Here is a tiny trained network, its code and every weight. The questions are about switching its units off for an input and a class, where a switched-off unit gives its printed mean instead of its output.

import numpy as np


def w(rows, s, z=0):
    codes = np.array(rows[::2]) - 128.0
    scale = np.full(codes.shape[1], s)
    scale[-1] = z or s
    return codes * scale


def f(y):
    return y / 2 * (1 + np.tanh(0.7978845608 * (y + 0.044715 * y**3)))


def log_softmax(a):
    a = a - a.max(-1, keepdims=True)
    return a - np.log(np.exp(a).sum(-1, keepdims=True))


def net(x, mask):
    res = np.array(x, float).reshape(1, 6) / 4 @ E
    y = f(res @ A[0][:, :-1].T + A[0][:, -1])
    res = res + np.where(mask, y, B[0][:, -1]) @ B[0][:, :-1]
    return log_softmax(res[-1] @ U[:, :-1].T + U[:, -1])


A, B = {}, {}
E = w([
[237,4,99,54,129,156,128],'x0',
[144,171,16,151,251,109,244],'x1',
[254,211,129,43,46,65,126],'x2',
[222,140,129,206,96,150,120],'x3',
[77,117,93,109,100,119,135],'x4',
[94,123,126,104,136,112,131],'x5',
],0.0093)
A[0] = w([
[102,159,142,151,130,115,122,84],'n0',
[93,200,132,141,121,158,118,145],'n1',
[112,138,167,134,107,127,88,177],'n2',
[159,73,126,117,131,111,127,161],'n3',
[98,176,150,163,120,112,136,142],'n4',
[145,157,91,129,149,143,214,186],'n5',
[178,185,122,56,92,84,153,2],'n6',
[150,146,118,142,118,167,144,148],'n7',
[155,153,127,105,113,78,129,50],'n8',
[115,172,143,151,122,116,135,131],'n9',
[120,106,191,90,93,147,55,151],'n10',
[111,115,193,146,63,119,117,149],'n11',
[106,208,145,145,124,96,92,97],'n12',
[91,37,141,205,175,137,129,56],'n13',
[188,8,96,75,136,133,134,117],'n14',
[141,160,75,134,181,113,224,162],'n15',
[101,95,156,150,78,110,108,154],'n16',
],0.016,0.002)
B[0] = w([
[136,142,145,137,113,122,154,165],'n0',
[100,135,152,123,99,88,162,190],'n1',
[131,117,128,142,140,104,103,190],'n2',
[126,150,153,135,117,90,146,178],'n3',
[104,140,156,125,124,104,186,190],'n4',
[129,99,109,124,133,90,83,212],'n5',
[111,129,113,120,134,249,124,231],'n6',
[95,120,124,88,147,113,131,149],'n7',
[132,122,112,110,117,196,127,178],'n8',
[120,125,144,111,106,108,166,171],'n9',
[162,103,98,144,178,103,86,246],'n10',
[118,105,93,97,139,100,89,219],'n11',
[120,145,151,156,111,114,182,205],'n12',
[146,149,109,86,105,247,128,223],'n13',
[73,170,177,156,97,61,206,254],'n14',
[171,97,121,142,155,91,51,245],'n15',
[177,128,111,143,152,126,106,193],'n16',
],0.018,0.016)
U = w([
[162,103,120,142,197,58,60,187],'0',
[111,181,203,150,126,72,213,171],'1',
[134,158,134,88,146,248,137,8],'2',
],0.012,0.0012)

Each question gives the input, the list of numbers given to net, and the class t.
The units are the neurons (one row each of A and B). Each row of codes is followed by its name. A weight is (code - 128) times the scale printed after its matrix; where a second scale follows, it is the last column's (A, B and U).
mask holds one flag per neuron, in row order. A switched-off neuron (its flag False) gives its mean, the last column of its row in B, instead of its output. The means were averaged over made-up inputs and are rounded, as every weight is.
A unit's drop is (log p(t) with every unit on - log p(t) with that unit switched off) / (log p(t) with every unit on - log p(t) with every unit switched off).
The circuit of an input: a set's keep is (log p(t) with only the set's units on - log p(t) with every unit switched off) / (log p(t) with every unit on - log p(t) with every unit switched off). Starting from the 12 units with the biggest drops (on a tie, the unit counted first), units are removed one at a time, each time the one whose removal leaves the highest keep (on an exact tie, the one counted first), for as long as the keep stays at least 0.8.
units of the circuit, in order: the units of the circuit, biggest drop first
unit that matters most: the unit with the biggest drop
k most important neurons: the k neurons with the biggest drops, biggest first
drop of u: that unit's drop, to one decimal
input [6,-2,-8,-6,-7,-2], class 2: unit that matters most => n13
input [-8,-8,5,-1,-2,2], class 0: 4 most important neurons => [n10, n11, n14, n16]
input [8,-3,8,5,4,1], class 1: 3 most important neurons => [n14, n13, n3]
input [-7,1,8,-1,5,1], class 2: 2 most important neurons => [n6, n14]
input [2,-7,-8,-6,5,1], class 2: 2 most important neurons => [n13, n15]
input [8,4,8,-1,-7,1], class 1: 2 most important neurons => [n14, n13]
input [-7,-7,7,0,8,-8], class 0: 3 most important neurons => [n10, n11, n14]
input [-4,0,6,2,-6,-1], class 2: 2 most important neurons => [n6, n14]
input [-3,-1,-4,-3,-4,0], class 2: 2 most important neurons => [n14, n13]
input [7,4,-6,2,1,0], class 1: 2 most important neurons => [n14, n6]
input [5,-1,-3,-3,6,5], class 1: drop of n14 => 0.5
input [6,0,4,-7,-5,1], class 1: drop of n14 => 2.1
input [8,-4,3,-7,-1,-3], class 1: drop of n14 => 1.9
input [5,5,8,2,-6,-6], class 2: units of the circuit, in order => [n6]
